Below is a small trained network, with its code and all its weights. Each question gives an input and a class and asks what happens when units are switched off, that is, made to give their printed mean instead of their output.

import numpy as np


def w(rows, s, z=0):
    codes = np.array(rows[::2]) - 128.0
    scale = np.full(codes.shape[1], s)
    scale[-1] = z or s
    return codes * scale


def norm(h):
    return h / np.sqrt((h * h).mean(-1, keepdims=True) + 1e-5)


def f(y):
    return np.maximum(y, 0)


def log_softmax(a):
    a = a - a.max(-1, keepdims=True)
    return a - np.log(np.exp(a).sum(-1, keepdims=True))


def net(x, mask):
    res = np.array(x, float).reshape(1, 8) / 4 @ E
    u = 0
    for l in range(3):
        y = f(norm(res) @ A[l][:, :-1].T + A[l][:, -1])
        res = res + np.where(mask[u : u + 11], y, B[l][:, -1]) @ B[l][:, :-1]
        u += 11
    return log_softmax(norm(res)[-1] @ U[:, :-1].T + U[:, -1])


A, B = {}, {}
E = w([
[75,102,115,211],'x0',
[182,64,141,140],'x1',
[133,138,124,135],'x2',
[139,140,254,161],'x3',
[145,153,112,151],'x4',
[128,130,132,126],'x5',
[135,135,122,135],'x6',
[157,153,118,154],'x7',
],0.009)
A[0] = w([
[104,107,80,96,135],'0.n1',
[127,134,232,153,78],'0.n2',
[182,165,203,118,82],'0.n3',
[206,230,106,201,69],'0.n4',
[223,27,153,135,24],'0.n5',
[153,52,144,135,69],'0.n6',
[49,79,129,185,1],'0.n7',
[45,235,142,92,21],'0.n8',
[99,102,136,162,73],'0.n9',
[186,156,114,53,118],'0.n10',
[138,170,166,5,96],'0.n11',
],0.017,0.0037)
B[0] = w([
[136,93,94,69,218],'0.n1',
[117,88,48,65,253],'0.n2',
[81,98,80,138,229],'0.n3',
[233,197,87,205,204],'0.n4',
[129,254,181,118,242],'0.n5',
[146,187,141,105,187],'0.n6',
[81,97,176,202,202],'0.n7',
[169,205,198,52,234],'0.n8',
[109,127,144,159,166],'0.n9',
[68,106,107,163,241],'0.n10',
[134,178,136,244,255],'0.n11',
],0.028,0.0072)
A[1] = w([
[99,80,212,192,88],'1.n1',
[138,82,39,110,155],'1.n2',
[104,50,86,79,108],'1.n3',
[93,91,163,95,99],'1.n4',
[50,81,151,96,123],'1.n5',
[94,109,168,240,174],'1.n6',
[58,163,10,115,114],'1.n7',
[116,98,151,155,1],'1.n8',
[109,139,94,120,108],'1.n9',
[72,94,98,95,81],'1.n10',
[140,162,162,64,84],'1.n11',
],0.014,0.0019)
B[1] = w([
[56,215,70,225,162],'1.n1',
[240,83,90,107,181],'1.n2',
[225,146,47,85,166],'1.n3',
[161,215,102,126,146],'1.n4',
[134,205,41,106,166],'1.n5',
[19,151,52,221,209],'1.n6',
[147,2,77,40,254],'1.n7',
[84,125,78,150,136],'1.n8',
[137,92,121,98,161],'1.n9',
[103,121,81,74,163],'1.n10',
[198,177,188,109,177],'1.n11',
],0.016,0.0095)
A[2] = w([
[113,164,159,133,145],'2.n1',
[122,99,113,194,176],'2.n2',
[123,128,123,195,147],'2.n3',
[93,107,189,191,215],'2.n4',
[105,175,158,78,82],'2.n5',
[147,139,49,113,4],'2.n6',
[77,113,140,165,112],'2.n7',
[94,146,142,111,140],'2.n8',
[146,133,250,132,107],'2.n9',
[101,118,176,184,159],'2.n10',
[83,110,70,64,171],'2.n11',
],0.019,0.002)
B[2] = w([
[177,179,116,114,191],'2.n1',
[72,99,38,189,196],'2.n2',
[70,155,55,160,204],'2.n3',
[107,207,68,146,171],'2.n4',
[226,179,161,117,200],'2.n5',
[196,26,153,116,254],'2.n6',
[104,161,39,201,175],'2.n7',
[158,150,109,102,163],'2.n8',
[171,204,2,173,176],'2.n9',
[113,197,83,125,169],'2.n10',
[235,91,65,30,252],'2.n11',
],0.017,0.0083)
U = w([
[157,148,90,138,144],'0',
[142,139,109,126,197],'1',
[141,140,120,120,173],'2',
[149,2,151,68,111],'3',
[141,151,139,154,146],'4',
[154,122,149,172,132],'5',
[13,107,145,178,76],'6',
[150,223,241,111,3],'7',
],0.0092,0.0054)

Each question gives the input, the list of numbers given to net, and the class t.
The units are the neurons (one row each of A and B). Each row of codes is followed by its name. A weight is (code - 128) times the scale printed after its matrix; where a second scale follows, it is the last column's (A, B and U).
mask holds one flag per neuron, layer by layer. A switched-off neuron (its flag False) gives its mean, the last column of its row in B, instead of its output. The means were averaged over made-up inputs and are rounded, as every weight is.
A unit's drop is (log p(t) with every unit on - log p(t) with that unit switched off) / (log p(t) with every unit on - log p(t) with every unit switched off).
The circuit of an input: a set's keep is (log p(t) with only the set's units on - log p(t) with every unit switched off) / (log p(t) with every unit on - log p(t) with every unit switched off). Starting from the 12 units with the biggest drops (on a tie, the unit counted first), units are removed one at a time, each time the one whose removal leaves the highest keep (on an exact tie, the one counted first), for as long as the keep stays at least 0.8.
units of the circuit, in order: the units of the circuit, biggest drop first
k most important neurons: the k neurons with the biggest drops, biggest first
k most important neurons of layer l: the k neurons of layer l with the biggest drops, biggest first
drop of u: that unit's drop, to one decimal
input [8,1,2,-7,-4,-2,-4,0], class 6: units of the circuit, in order	(0.n7, 1.n6)
input [-3,-7,-5,3,4,1,1,-6], class 7: units of the circuit, in order	(0.n8)
input [1,-7,-1,7,4,-2,1,-6], class 3: 3 most important neurons	(0.n2, 0.n5, 0.n3)
input [8,-7,-4,3,2,0,-3,-4], class 6: 2 most important neurons	(0.n7, 0.n5)
input [-2,8,-8,8,8,2,-1,-6], class 3: units of the circuit, in order	(0.n2, 1.n7)
input [-8,7,2,8,0,6,-6,1], class 3: 4 most important neurons	(0.n2, 0.n3, 1.n7, 0.n7)
input [-7,0,0,-8,-2,-2,0,5], class 3: 3 most important neurons	(0.n1, 0.n7, 1.n7)
input [-4,-7,-3,-2,-6,0,2,-1], class 7: 2 most important neurons	(0.n8, 0.n7)
input [8,-7,-7,-8,-1,5,5,1], class 3: 2 most important neurons	(0.n11, 0.n1)
input [-6,-7,1,8,-7,-2,-3,-6], class 3: 4 most important neurons of layer 0	(0.n2, 0.n3, 0.n5, 0.n7)
input [-8,5,8,8,-7,-5,-6,-4], class 3: 3 most important neurons of layer 0	(0.n3, 0.n2, 0.n7)
input [-8,-6,4,2,-1,1,-3,7], class 6: 2 most important neurons	(0.n11, 0.n10)
input [7,3,4,1,4,2,-4,5], class 6: 2 most important neurons of layer 0	(0.n7, 0.n8)
input [-7,7,5,-5,1,1,4,-4], class 6: most important neuron	(0.n11)
input [-5,-7,-7,-8,6,5,-1,-3], class 3: 3 most important neurons of layer 0	(0.n5, 0.n10, 0.n1)
input [8,3,5,-5,6,0,-6,-2], class 6: 2 most important neurons	(0.n7, 0.n2)
input [5,-8,-6,1,-5,3,-1,-7], class 7: 2 most important neurons	(0.n8, 0.n11)
input [5,3,0,-7,1,4,-3,6], class 3: 2 most important neurons	(0.n11, 0.n1)
input [6,8,3,-4,-2,-5,7,3], class 7: 2 most important neurons	(0.n5, 0.n6)
input [2,5,0,-8,-6,-3,-4,5], class 3: most important neuron of layer 0	(0.n8)
input [8,3,3,-5,0,0,-6,-1], class 6: 2 most important neurons of layer 0	(0.n7, 0.n2)
input [-4,-8,2,-5,5,3,-3,-7], class 7: 2 most important neurons of layer 0	(0.n8, 0.n2)
input [-8,1,5,-5,5,4,-2,3], class 6: drop of 0.n10	0.2
